Below is a small trained network, with its code and all its weights. Each question gives an input and a class and asks what happens when units are switched off, that is, made to give their printed mean instead of their output.

import numpy as np


def w(rows, s, z=0):
    codes = np.array(rows[::2]) - 128.0
    scale = np.full(codes.shape[1], s)
    scale[-1] = z or s
    return codes * scale


def f(y):
    return y / 2 * (1 + np.tanh(0.7978845608 * (y + 0.044715 * y**3)))


def log_softmax(a):
    a = a - a.max(-1, keepdims=True)
    return a - np.log(np.exp(a).sum(-1, keepdims=True))


def net(x, mask):
    res = np.array(x, float).reshape(1, 8) / 4 @ E
    y = f(res @ A[0][:, :-1].T + A[0][:, -1])
    res = res + np.where(mask, y, B[0][:, -1]) @ B[0][:, :-1]
    return log_softmax(res[-1] @ U[:, :-1].T + U[:, -1])


A, B = {}, {}
E = w([
[136,122,132,128,129,115,133,121,143],'x0',
[149,193,241,60,231,174,229,210,141],'x1',
[150,142,126,102,176,254,93,92,219],'x2',
[233,107,216,210,175,130,78,73,51],'x3',
[124,114,131,108,129,123,138,101,114],'x4',
[138,136,124,134,129,118,125,137,149],'x5',
[128,133,127,127,125,130,134,120,124],'x6',
[129,122,126,136,129,129,125,137,130],'x7',
],0.015)
A[0] = w([
[12,163,103,98,78,40,176,177,130,147],'N0',
[99,75,39,115,72,180,78,82,165,191],'N1',
[24,170,61,116,110,69,145,127,144,254],'N2',
[180,200,171,143,199,68,197,203,51,106],'N3',
[61,210,116,43,179,108,184,165,175,64],'N4',
[175,122,64,174,62,62,54,84,86,246],'N5',
],0.011,0.0067)
B[0] = w([
[95,245,241,160,206,216,42,103,116,224],'N0',
[173,173,68,95,116,155,33,134,204,213],'N1',
[19,70,134,242,59,138,96,83,182,220],'N2',
[152,75,193,124,186,65,200,162,62,219],'N3',
[101,164,113,55,173,174,186,152,114,207],'N4',
[90,130,92,235,117,99,61,24,96,251],'N5',
],0.011,0.028)
U = w([
[185,179,136,192,103,194,32,52,111,255],'0',
[155,139,249,129,213,216,168,149,143,236],'1',
[81,152,14,119,53,148,72,111,221,12],'2',
[91,152,93,27,171,224,212,209,161,80],'3',
[123,146,53,221,7,34,116,83,34,56],'4',
[117,146,160,120,154,33,184,177,32,11],'5',
],0.011,0.0084)

Each question gives the input, the list of numbers given to net, and the class t.
The units are the neurons (one row each of A and B). Each row of codes is followed by its name. A weight is (code - 128) times the scale printed after its matrix; where a second scale follows, it is the last column's (A, B and U).
mask holds one flag per neuron, in row order. A switched-off neuron (its flag False) gives its mean, the last column of its row in B, instead of its output. The means were averaged over made-up inputs and are rounded, as every weight is.
A unit's drop is (log p(t) with every unit on - log p(t) with that unit switched off) / (log p(t) with every unit on - log p(t) with every unit switched off).
The circuit of an input: a set's keep is (log p(t) with only the set's units on - log p(t) with every unit switched off) / (log p(t) with every unit on - log p(t) with every unit switched off). Starting from all 6 units, units are removed one at a time, each time the one whose removal leaves the highest keep (on an exact tie, the one counted first), for as long as the keep stays at least 0.8.
circuit, biggest first: the units of the circuit, biggest drop first
unit that matters most: the unit with the biggest drop
k most important neurons: the k neurons with the biggest drops, biggest first
drop of u: that unit's drop, to one decimal
input [6,-8,3,-2,8,-8,3,-3], class 2: circuit, biggest first -> (N1)
input [-4,5,1,0,8,-4,5,-5], class 3: circuit, biggest first -> (N0, N5)
input [0,-5,-7,0,-7,4,5,1], class 0: 2 most important neurons -> (N0, N3)
input [0,-7,0,-6,-5,-8,-8,-5], class 0: 3 most important neurons -> (N0, N5, N4)
input [2,2,1,-2,3,-3,-7,1], class 3: circuit, biggest first -> (N5, N0)
input [0,1,-8,7,-3,2,-7,6], class 5: 2 most important neurons -> (N3, N2)
input [2,1,-2,-4,8,-5,4,7], class 1: 3 most important neurons -> (N5, N0, N1)
input [4,0,-5,3,6,-2,-8,7], class 4: 2 most important neurons -> (N4, N0)
input [5,1,5,-4,-6,-7,0,-7], class 3: 2 most important neurons -> (N5, N4)
input [4,1,-7,-3,-3,5,-5,-5], class 1: 2 most important neurons -> (N0, N5)
input [5,4,1,-4,8,1,6,-7], class 3: 2 most important neurons -> (N4, N5)
input [0,1,-3,-7,-8,1,7,-7], class 1: 2 most important neurons -> (N0, N5)
input [-7,2,0,-1,-4,-4,2,6], class 1: 2 most important neurons -> (N5, N1)
input [8,1,-7,-1,5,1,7,5], class 1: circuit, biggest first -> (N0, N3)
input [-3,0,4,-5,-6,7,0,2], class 2: unit that matters most -> N3
input [-8,-5,-8,0,-1,4,3,3], class 0: drop of N0 -> 2.4
input [-7,-8,-4,8,-5,3,1,-8], class 4: drop of N4 -> 0.0
input [8,-5,-3,-6,-6,-6,-5,5], class 0: drop of N0 -> 4.9
